(in the rows, 128 means zero)
Each row has a class, written after it.
[127 107  97  97 133 133  51 127 114 143 140 102 101 133 139 142 107 115
 116  72 100 103 113  94 117  91 138 125 163 146 172 130 114 103 149 109
 117  94 144 122 167 104 121 134  71 110 145 100 100 129 161 141 137] => M
[119 111  83  85 216 109 114  77 109 125 114 151 155 143 152 144 104 132
 126 100 135 140 158  83  57 111 136 150 157 126 180 104 184 117 185  92
  97 111 167 118 234 101  70 104  76 151 147 106 177 158  99 133 162] => C
[117 109  89 103 125 122  64 121 123 146 153 105  88 142 132 153 123 121
 102  81 115 121 102  97 125  89 157 116 153 161 162 135 120 104 125 122
 118  76 145 142 193  92  96 147  78 106 154 123 116 124 144 137 143] => D
[111 133 131 136 100 136 106 128 146 105 132 140 118 157 143 129 141 121
 104 114 135 155 142 130 160 118 134  82  90 148 123 160 113 111 152 158
 118  73 113 121 112 120 155 131 105 115 135 124 116 133 134 138 148] => D
[100 153 172 127 131 134 117 118 146 117 130 137 128 137  73 145 149 111
 115 185 144  99 103 120 149 123 118 115 120 113 113  97 142  98 116 131
 128  92 193 141 143 152 133 164 181 128 110 176 143 123 132  87 183] => Y
[177 144 107 161  78 121 103  57 170 118  99 145 120 123 161 124 153 152
 217 101 142 100 164 171 183 205 142 146 164 146  74 176 102 192 142 223
 118  97 141  85 139 157 167 122 120  90 138 123 114 164 152 159 196] => Q
[164 111 131 135 117 117 173  89 141 118 134 128 132 101 183 125 108 121
 137 172 151 164 136 137  44 169 133 168  97  99 163 132  92  80 132 119
 159 127 149 125 118  99 134 125 104 134 122 155 165 132 114 128  80] => S
[109 124  82 102 108 146  61 119 133 122 126 105 100 139 138 136 117 120
 132  68 105 116 115 100 120 123 146 131 176 148 158 113 129 128 136 112
 121  85 139 136 176 127 118 139  77 107 157 105 102 140 151 149 143] => Q
[ 93 145 113 101 185 104 157  60 102 170 123 135 123 169 196 178  75  94
  90 174  97 175 150 105  60 121 140 193  79 136 199  85 154  95  85 103
 115 138 129 107 147  93 115 146 144 147 105 124 183 133 158 116 107] => Y
[113 111 111 115 103 125  65 132 116 102 121  95  95 136 146 133  97 126
 104  69 100  88 121  99 127 100 138 121 167 164 157 122  95 127 115 103
 123 107 119 123 161 122 133 153  79 116 150  97  88 148 148 147 132] => U
[114 134 126 132 109 135 106 127 138 117 129 144 114 156 146 113 134 119
 103 118 123 140 148 135 152 104 125  80  89 138 124 159 116 107 155 150
 107  74 109 118 107 124 164 124 100 116 134 113 121 137 133 127 153] => M
[125 141 123 137  99 137  98 129 162 101 131 145 112 157 150 132 138 119
  95 112 129 142 144 129 166 106 132  86  93 145 130 162 120 115 159 155
 109  70 104 120 105 123 170 119  98 113 146 106 114 138 129 130 156] => T
[123 141 133 138 105 138 100 128 164  96 129 144 119 155 151 127 139 121
  92 116 126 139 149 129 161 115 131  85  94 144 127 155 117 114 160 150
 106  76 108 118 104 129 167 121  95 112 148 115 113 142 132 133 154] => T
[122 137 132 140 102 132 103 122 162 102 128 143 112 150 153 120 137 123
  99 113 133 151 141 135 149 110 142  78  97 138 121 161 122 111 167 150
 109  68 105 124 105 120 177 125 102 113 139 114 111 140 136 126 151] => Z
[152 122 142 152 140  92 167  76 123 125 134 138 143 124 173 186 105 135
 169 194 154 117 116 120  72 136 125 175  70 142 124 114 104 127 111 144
 161 145 147 112 118  93 167 124 160 133  88 139 174  87 134  98  99] => S
[125 102 140 127 158 125  76 101 136 129 132 111  92 127 144 144 117 133
 141  68 111 110 105 116  84 110 131 119 139 163 152 117 128 127 148 120
 116  71 146 130 172 110 156 128  75 107 128 121 105 127 152 116 155] => Z
[104 129 105 108 120 129  64 129 124 128 122 107 101 134 142 141 109 124
 118  54 103 102 113 116 107  77 134 126 178 156 168 100 120 128 151 115
 119  92 133 119 193 111 130 136  89 118 154  78 106 132 165 141 147] => S
[158 126 147 141 159 159 171  67 113  83 118 136 164 103 177 120  99 126
 106 190 120 121 138 122  39 196 112 159  85 109 166 110  70 131 130 126
 160  93 129  78 110 115 151 130 146 148 110 142 156 174 115 152  48] => Q
[ 98  96 111 102 113 127  78 128 136 118 139  99  89 134 140 162 130 122
 131  61 116 121 117 100 120 110 139 163 181 161 150 108 126 122 138 111
 123 111 131 143 179 117 111 140  70 113 156 115 110 107 149 148 158] => D
[166 118 127 133  85 145  95  52 166 104 141 141 108 117 171 122 155 140
 136 113 169 129 138 173 157 165 120 157 137 129 109 166  99 161 129 226
  95  87 130 121 125 127 181  89 119 109  90  94 131 138 121 147 176] => M
[160 101 109 141 120 118  83  33 129  95 126 153 124 148 203 113 134 140
 128  75 138  85 138 107 144 180 103 135 125 138 106 125  98 145  92 232
 100  90 122 106  81 120 179 121 130 109 122  95 121 127 155 138 202] => L
[155 103 140 100 188 126 112  78 117 119 144 152 126 108 162 159  68 126
 158  71 156 142 134 127  18  89 138 136 165 117 196 103 174 102 171 141
 122 135 110 110 213  98  83 103 110 129 132  82 139 144 111 124 116] => D
[125 126 121  82 139 110  64 104 132 132 135 120  94 129 151 122 123 109
 103  83 103 142 109 107 129  98 154 132 142 166 170  83 137 108 146 119
 122  95 136 140 190 108 113 145  75 118 144  92 138 135 142 140 164] => B
[117 142 127 136  96 127 103 129 150 108 129 145 121 152 156 122 142 123
 100 112 133 145 142 127 173 114 138  80 102 146 120 156 126 115 161 155
 119  75 102 128 107 123 165 129  99 114 145 110 118 134 127 128 156] => Q
[136 107 107 121 109 140  98  59 176  59 138 131 122 134 148 102 158 152
 128 125 146 127 156 137 149 168 149 165 144 153 122 139 106 172  65 190
 104  99 153 125 113 147 181 136 104  99  92 103  96 123 152 125 193] => B
[109 143 174 126 119 131 112 125 146 128 138 143 133 144  61 146 168 130
 121 176 146  95  90 122 161 113 118 109 119 116 100  99 139 106 123 142
 133  99 189 152 138 144 123 165 178 125 114 179 148 111 128  89 187] => S
[147 173 147 159 116  97 188  83 112  84 125 120 144 123 173 136 127 120
 131 217 151 125 127 156  88 149 115 138 145  99 156 134  86 107 102 159
 128 160 127  90 126 114 157 117 157 133  71  66 167 172 139 128 105] => Y
[177 106  57 108 140 120  82  88 135 120 126 155 133 130 152 151  95  84
 136 117 146 153 109  79  77 115 149 118 143 131 150 147 153  86 216 110
 102 110 122 112 244  85  95 113 104 100 162 123 189 159 102 163 125] => D
[137  86  92 106 111 137 138 130 145 116 156 139 135  88 156 129 123 102
  72 117 132 159 149 113 152 153 154 150 149 107 174 206  93 103 136 153
 140 121 105 140 112 135 105 134 126 125 120  95  89 135 106 150 107] => B
[131 117  85 108 130 126  72 104 147 133 136 109  99 141 138 143 111 118
 126  71  98 114 116 119  94  96 149 148 162 154 168 116 136 117 141 100
 115 104 134 142 188 117 114 127  75  96 157 113 130 127 149 137 145] => C
[196 124 100 158  65 145  92  90 193  83 112 123  99 145 156  87 152 132
 136 110 147 132 137 145 171 184 138 152 122 141  83 135  92 177 140 193
 110 113 105 115 124 154 206 121 106  90 145 139 113 130 130 152 167] => Z
[121 117  80 100 119 134  37 111 134 124 128 104  79 142 130 138 103 115
 109  68  82 122 120 110 139  88 152 127 161 169 180 102 127 118 119  92
 105  68 155 123 187 110 135 149  67 101 147  77 103 143 172 146 161] => U
[192 144 145 147  46 129 104  89 188 110 141 138 110 135 148 112 196 157
 157 131 175 105 115 172 182 174 129 128 118 120  85 164  97 130 135 252
 114 133  97 125 103 132 181 123 136 121 103 135 125 135 121 128 188] => C
[132 114 128  98 162 135 109  90 107  99 106 137 161 147 178 106 132 135
 172 101 117 131 162  86 100 180 127 147 175 123 143  43 170 143 188 112
 140 145 157 103 171 125  83 116  80 159 128  88 153 174 103 168 166] => Q
[137 113  70  83 176 130 109  93 100  88  87 150 153 137 126  92  95 107
 160  97 119 147 156  84 100 114 113 139 154 125 209  75 150 131 193  88
 112  89 198  98 198 139 115 134  93 167 139  82 139 166 114 142 168] => B
[107 153 174 122 136 144  98 137 159 113 132 135 134 145  55 152 161 127
 101 179 140  91 107 121 156 121 114 108 117 120 114  97 140 108 125 130
 127  92 192 149 126 152 129 164 176 118 112 188 126 128 132  87 181] => T
[123 131  75  76 171 125  41  76 104 134 133 124 153 163 177 107  67  89
  77  82  96 160 135  49  93 111 136 127 150 118 226  78 170 108 150  87
 117  92 182 123 187  81  87 147  88 156 143  72 157 173 131 147 160] => S
[114 139 124 139  94 133 104 129 157 101 129 141 114 151 149 118 136 127
  98 107 138 144 142 135 157 104 140  84 109 139 122 163 119 116 162 144
 104  79 106 123 103 120 174 120  99 114 145 110 109 136 132 121 153] => Z
[159 142  98 138 140 107 176  53 143  96 107 137 106 125 193 154  95 102
 151 189 121 148 130 153  74 140 130 174  94 135 175 119 111 104  88 149
 131 121 123  95 152 125 159 145 145 119 104 130 192 128 153 142 114] => Y
[189 133  95  98 167 135  90 121 107 127 126 161 140 151 101 135  81  97
 154 101 127 142 145 124  96 111 144 118 135 134 164  69 183 105 205 129
 111 122 117  79 206 129  72  86  97 125 151  92 134 164 114 199 145] => T
[145  84  89 106 201 145 112  71 116  58 101 159 167 100 176 115  97 132
 175  93 133 136 137  79  17 163 111 106 141 128 150 112 150 135 152 117
 122 131 160 112 166 115 122  96  59 131 124 101 166 147 115 133 144] => B
[116 141 132 140 100 122 104 120 149 108 128 146 119 154 153 121 138 127
  99 118 131 142 147 127 168 112 137  83 101 153 123 158 123 116 153 154
 120  73 108 123 112 120 171 129  99 114 139 110 117 135 127 123 159] => Q
[127 139 101 117 127 121  52  97 125 118 117  99  84 127 162 126 121 116
 131  69  97 105 104  92 113 125 137 123 159 147 154 132 114 108 159 123
 119  74 140 118 181 113 148 138  84 109 156 108 119 148 158 135 143] => Y
[129 101  96 103 123 139 135 142 135 120 154 139 151  98 152 137 121 110
  68 128 127 150 156 108 172 169 151 145 160 109 166 185  95 116 160 145
 151 129 111 133 108 142  99 132 135 130 121 100  90 144  99 154  98] => Q
[157 141 117 137  90 139  66  45 182  94 111 130 122 124 188  94 160 160
 147  90 149  97 140 150 150 208 140 159 115 151 125 172  80 135 122 205
  84  86 167 125 134 124 224 118  95  85 132 145 107 149 165  86 184] => Y
[120 138 130 138 107 135 104 116 153 115 138 143 109 155 147 114 134 118
  89 106 132 141 140 128 165 108 140  87  87 144 120 161 120 111 151 149
 122  65 106 125 103 120 158 124 107 113 146 113 109 126 132 126 152] => L
[114 134 161 123 140  89 224 126  93  85 118 151 143 101 197 147 157 116
 178 194 113 124 133 121 102 155 114 200 129 145 143  81 144 113 108  93
 145 163 111 131 124  78 167 117 129 150 123 118 194  77 152 105 170] => Y
[163 141 164 152 145 101 210  88 130 159 136 130 114 144 146 180 122 111
 155 198 143 176 139 159  65 145 135 174  46 121 160 112 133  83 104 154
 127 109 125 128 141 130 134 136 133 146 104 147 157 109 139 126 105] => Y
[101 154 175 123 134 130 105 125 139 129 138 137 138 149  58 148 161 128
 133 173 136  99 100 113 146 115 113  95 124 113 101  83 144 111 118 138
 129  93 201 146 136 150 126 172 179 130 113 174 140 104 144  92 198] => S
[186 143 132 127  74 139 106  80 144  70 124 130 120 139 154  87 165 161
 109 105 139 124 131 187 176 152 140 166 133 156 131 105  83 161  94 217
 105 109 114 110  81 128 150 124  94 122 102  88 143 143 135 167 185] => B
[110 125  96 108 125 126  57 105 136 140 135 100  74 135 140 118 107 135
 124  51 101 114 128 107 115 111 154 154 171 167 177 109 131 122 126 102
 116  84 151 124 179 106 123 137  59 111 151  97  85 137 170 127 153] => L
[ 96 117  99  83 137 125  88 119 123 113 138 112  99 127 169 149 106 126
 128  75 100 119 125  91 114 109 132 142 162 154 173  92 142 127 132 103
 106 112 137 141 183 120 130 149  64 119 142 112 133 118 162 140 164] => M
[117 136 128 139 104 130 105 126 155  98 129 142 115 151 151 121 133 123
  95 111 134 145 138 132 155 105 140  85  97 138 124 159 117 115 162 149
 108  74 105 124 100 122 178 124 106 115 139 109 108 137 132 119 149] => Z
[119  87  82 108 121 150 128 136 137 115 161 136 134  99 142 150 117 100
  62 116 125 159 149 107 154 161 153 156 154 108 174 208  88 109 144 143
 140 113 110 136 118 134  95 132 141 117 117 110  88 137 111 156  89] => D
[148 141  79  97 157 147 118  75 117 138 140 175 139 127 158 151  58 125
 141  81 168 173 158 126  82 104 160 141 126 124 178  93 182 133 187 139
 100 105 161 112 193 125  46  73  93 138 141  76 169 129 124 161 110] => B
[139 133 178 140 158 115 188  99 147 109 139 112 148 126 177 115 118 125
 128 210 128 122 146 139  49 170 143 146  59 129 166  85  85 103  89 134
 181 132 150 117 139 117 126 181 119 154 128 170 148 129 137 101 109] => S
[155 123 155 144 152 105 223  92 112 121 117 150 150 119 190 106  77 127
 167 192 126 159 159 166  43 163 125 131  72 122 172 110  86  98  80 129
 123 137 127  99 149 129 136 123  91 131 111 118 181 158 116 143  94] => M
[111 147 133 131 109 135  97 119 151 114 126 134 116 156 156 129 139 112
  99 112 120 148 141 129 157 117 141  80  91 142 121 171 118 106 142 151
 115  73 111 123 111 126 173 130  97 113 138 112 118 141 137 127 162] => Y
[129  86  88 101 128 148 128 133 132 122 161 135 136  95 154 136 111  99
  61 128 120 147 155 109 145 157 150 158 143 102 175 207  93 104 146 141
 136 117 111 135 106 131 101 126 129 122 113 103  88 147 108 151  86] => M
[ 93 144 185 122 145 123 111 117 137 116 134 140 138 145  65 143 170 134
 115 188 148  93 104 112 167 131 115 108 137 123 107  67 156 110 119 127
 130 108 198 160 124 148 113 169 180 124 102 182 133 118 126  71 188] => Q
[107 129 132 137 101 131 108 123 148 103 140 144 116 159 148 130 138 123
  97 114 128 151 144 125 165 114 142  88  93 149 128 165 116 108 149 154
 118  76 109 123 120 118 153 134 101 111 137 120 120 135 130 131 152] => D
[ 89 118  95  94 140 109  86 107  93 135 136 108 100 138 170 139 107 119
 137  81 114 106 121 100 105  86 137 141 155 163 187 136 139 108 108 120
  81  91 150 137 204  93 123 124  65 119 140  88 119 129 149 122 164] => M
[183 139 103 134 117 122  93  70 171 110 123 137 117 144 160 159 168 128
 120 132 154 136 105 148 151 170 115 151  76 140 106 163  96 153 124 229
 104  86 131 145 110 129 175 119 118 123  94 137 176 133 121 132 186] => T
[108 158 180 127 115 123 120 138 148 123 136 148 144 143  70 148 162 139
 122 179 152  90 109 128 166 115 120  98 121 119  95  83 133 106 142 148
 144 114 182 138 135 148 122 165 180 132 113 178 150 106 141 101 185] => S
[124  91  95  83 183 147 106 105 118  53 111 122 169 150 128 153  90 121
 123  95 135 131 124 101  61  97 113 133 160 123 169  49 164 138 183  80
 100 136 135 123 195 130 114 109 112 148 123  77 135 143 134 156 124] => U
[172 137 141 150 110 110 121  52 131 153 144 135  94 150 174 150 123 140
 172 131 153 154 143 168 157 149 152 125  92 151 126 164 126 140  63 229
  66  91 156 109 138 124 149 111 100 105  86 102 119 119 166 145 177] => U
[127  93  97 102 124 153 136 135 138 135 166 144 132 100 149 141 112  97
  62 126 121 160 159 117 157 152 150 146 143  95 165 202  98 106 153 150
 131 117 107 133 118 145  93 120 128 120 122  98  99 141 104 162  98] => M
[136  88  83 107 109 151 128 140 163 117 163 136 141  96 138 142 114 101
  64 124 121 160 155 112 155 160 163 146 156  99 171 212  98 106 139 143
 140 124 108 142 114 144  94 128 129 122 120  98  80 146  94 164  99] => C
[123 100  83 110 132 120  75 107 121 110 130 112  90 130 149 134 107 108
 134  76 106 115 120 110 105 106 149 146 146 156 176 127 132 106 136 101
 105  74 142 135 186 106 132 132  79 101 150  84  98 141 156 121 142] => U
[111 140 166 135 131 131 109 116 146 122 136 133 129 155  58 156 147 130
 118 180 153  94 108 128 155 118 115 109 111 117  95  83 140 106 134 131
 122 112 187 132 138 151 117 160 178 128 104 177 141 120 136  90 178] => U
[164 140 110 123 105 124 101  61 162  98  98 156 110 134 179 131 186 173
 159 100 174 130 128 179 154 151 108 152 158 148  95  84 112 192 164 209
  84 128 142 137 121 129 192 103 119 113  80  84 173 140 121  95 200] => Q
[122 115  70  71 180 133 109 112  93 127 131 158 154 129 152 142 111 104
 182  81 127 150 110  99  86 117 121 145 164 115 208 101 177 112 173 100
 115 128 150 125 178  92  88 110  86 159 128  61 174 123 136 121 184] => S
[141 112 125 160 153 116 151  71 143 107 126 134 132 167 189 132  87 137
 121 175 137 123 153 122  45 139 121 162  45 159 163  92 116 123  86  89
 138 131 166 122 113  95 181 139  87 117  79 162 177 121 175  77 112] => U
[111 125 105 113 131 117  69  97 130  96 129 116  83 128 167 143 110 145
 106  68  92  96 129 107 139 106 143 116 172 163 148 101 111 126 135 120
 115  99 129 116 171 123 122 146  81 105 156  95 131 128 163 143 154] => U
[110 142 125 135 105 126 103 123 146 112 127 143 120 159 152 121 138 120
  95 118 132 145 142 127 164 107 136  81  98 149 129 160 126 116 148 148
 115  73 111 130 109 121 167 130 101 110 138 111 115 136 131 117 152] => Q
[127  96  93 102 117 150 136 134 147 116 165 131 143  95 155 143 111  97
  62 125 124 159 153 110 150 159 160 151 164  96 173 215  94  99 139 134
 144 128 109 134 113 143 105 126 127 123 119  92  93 147 103 158  95] => Y
[131  97  96 106 117 149 134 137 144 123 164 150 146  95 152 135 120 105
  72 117 126 157 154 115 151 168 153 140 145  98 167 200  88 108 153 157
 147 119 104 131 119 142 105 127 133 126 123  93  94 134 108 158 106] => S
[149 151 108 110 147 144 154  28 130 102 152 146 102 121 177  96  58 118
 153 178 131 162 145 146  46 166 149 167  81 126 219  92 110 113  57 104
 150 100 166 110 116 124 144 144 124 113  98 131 163 151 117 101  97] => L
[122 123  77 100 106 140  51 111 147 127 126 103  95 146 118 132 109 123
 111  64 116 115 122 128 127  91 147 142 180 149 184 112 126 117 145 113
  97  93 146 116 186 124 116 133  81 108 148  92  96 156 142 150 151] => C
[126 113 107 103 121 138  73 123 137 134 132 113 103 139 137 131 119 107
 114  60 115 113 113 117 119 103 137 150 161 147 164  90 131 108 158 100
 119  89 121 131 168 113 116 133  90 117 151  97 110 126 157 155 153] => L
[157 139  99 116  73 138  84  75 134  69 119 119 109 147 184 107 162 124
 111 128 126  87 132 146 175 143 142 179 146 136 124 115  80 145 104 204
  61 105 137 107 117 117 165 141 114 114 108 122 125 139 178 160 189] => M
[114  95 140 107 192 134 100  63 104  65 134 143 146 128 203 131 108 105
 124 102 108 128 163  78  47 132 147 109 164 111 172 103 169  93 172  92
  75 137 113 112 197  88 109 105  81 125 141  70 108 164 135 125 143] => U
[113 119  99 101 134 131  68 117 134 106 142 104  92 137 149 139 129 131
 114  61 117 107 101 124 109  94 146 128 179 142 169 111 129 124 138 131
 107 107 122 133 168 109 134 129  72 111 134  84 105 137 162 125 161] => Z
[ 95 146 178 120 133 122 120 126 139 141 130 146 136 147  55 149 162 126
 126 175 149 100  96 119 161 100 111 105 127 114 102  91 151 109 121 135
 128  94 197 150 149 149 108 167 183 134 129 174 150 111 126  90 191] => S
[107 153 172 128 143 134 107 126 153 115 136 141 127 150  69 158 157 125
  96 181 143  93 107 111 155 117 108 110 105 117 118  81 145  98 143 133
 128  95 179 139 130 144 126 161 177 128 124 185 141 119 128  83 180] => T
[113 141 122 135  96 134 101 130 154 103 127 149 121 151 146 113 136 124
 105 112 131 145 147 128 164 116 136  81 102 146 123 152 130 117 163 147
 123  66 111 123 112 123 171 127 100 116 142 114 114 136 131 125 158] => Q
[155 175 154 135 118 113 137  67 134  57  91 156 145 106 208 109 101 112
 107 184 127  97 143 138  94 152 139 143 134 131 152  78  68 124 176 111
 155 101 134  77 138  93 157 130 141 134 130  89 183 196 165 138  97] => Y
[130 125  84 108 143  99  70 106 112 132 127 102  99 137 151 141 116 131
 127  75  97 102 111 105 114  93 148 152 171 153 174 118 131 112 129 113
 111 114 141 133 175 108 108 132  90 109 129  94 127 138 141 138 137] => C
[100 144 185 125 142 123 122 119 142 123 130 139 134 144  67 147 173 125
 115 184 150 103  85 119 158 105 110 102 111 116  95  79 156 106 109 134
 131 107 189 160 121 145 112 169 183 125 104 181 161 103 139  82 186] => B
[116 138 128 137 100 134 101 127 159 106 130 139 113 154 145 123 134 127
  88 111 134 148 140 136 159 106 144  81  93 144 125 168 115 113 160 150
 108  67 112 124 104 121 176 128  98 113 140 119 109 140 131 123 153] => Z
[177 137 117 137  88 118  76  51 181 122 133 150 116 131 193 140 143 148
 163  96 144 133 153 140 147 173 134 164 105 164 131 177  91 146 121 208
  95  86 136 101 138 108 214 141  86 104 119 122 157 132 158 130 206] => D
[138  82  90 110 101 150 128 132 150 102 158 136 131 101 153 146 111 101
  70 124 130 152 160 114 159 158 155 145 148 103 169 196  90 100 153 137
 133 126 102 129 117 138 116 134 135 123 118  94  74 143 111 154  99] => U
[180 115 137 132  73 135 116  90 203  59 125 151 123 129 168  93 202 144
 132 133 169 122 131 162 168 167 124 127 120 142  93  92 109 142 164 206
 112 101 105 116 113 125 199 138 113 115 112 111 133 129 174 145 195] => B
[127 110 114  97 225 124  72  55 131 108 133 147 123 130 165 150  96 112
 113 101 129 136 123  97  69 101 140 140 107 131 202  85 185  94 179  98
 106  83 170 130 197  82 102 103  84 138 134 118 143 149 117  92 138] => T
[140 111  62  91 175 145  78  53 122 109 154 149 137 122 131 121  59 133
 115  85 154 127 148  79  75 110 145 151 189 108 188 125 153 129 169  94
 131 117 182 108 184 121  73  81  95 132 139  75 135 153  99 134 105] => L
[137  91  91 108 110 152 131 141 164 119 161 133 143  94 144 134 122  96
  59 125 123 164 154 113 155 168 161 152 151  93 168 212  94 106 150 136
 135 115 114 151 114 146  97 128 130 119 122 110  88 144  95 161  97] => C
[129  82  99 106 117 154 137 143 139 116 156 135 138  96 149 130 114 100
  65 126 121 148 161 116 143 161 142 157 150  96 169 187  90 101 161 141
 138 122 109 130 107 138 104 124 132 125 118 102  83 144 114 158  90] => M
[107 140 184 125 130 118 125 126 147 125 126 134 134 140  67 138 169 124
 106 185 157 105  96 127 161 103 111 106 111 124 109  84 148 105 105 132
 125  99 193 158 133 143 124 176 172 127 104 182 145 114 139  88 187] => B
[139  92  78 107 114 147 131 133 162 108 160 138 146  89 148 136 109 105
  74 122 125 158 155 113 149 163 159 146 158  96 175 215  94 110 145 146
 136 117 119 137 114 145 104 124 130 120 119  93  87 147 104 159  96] => C
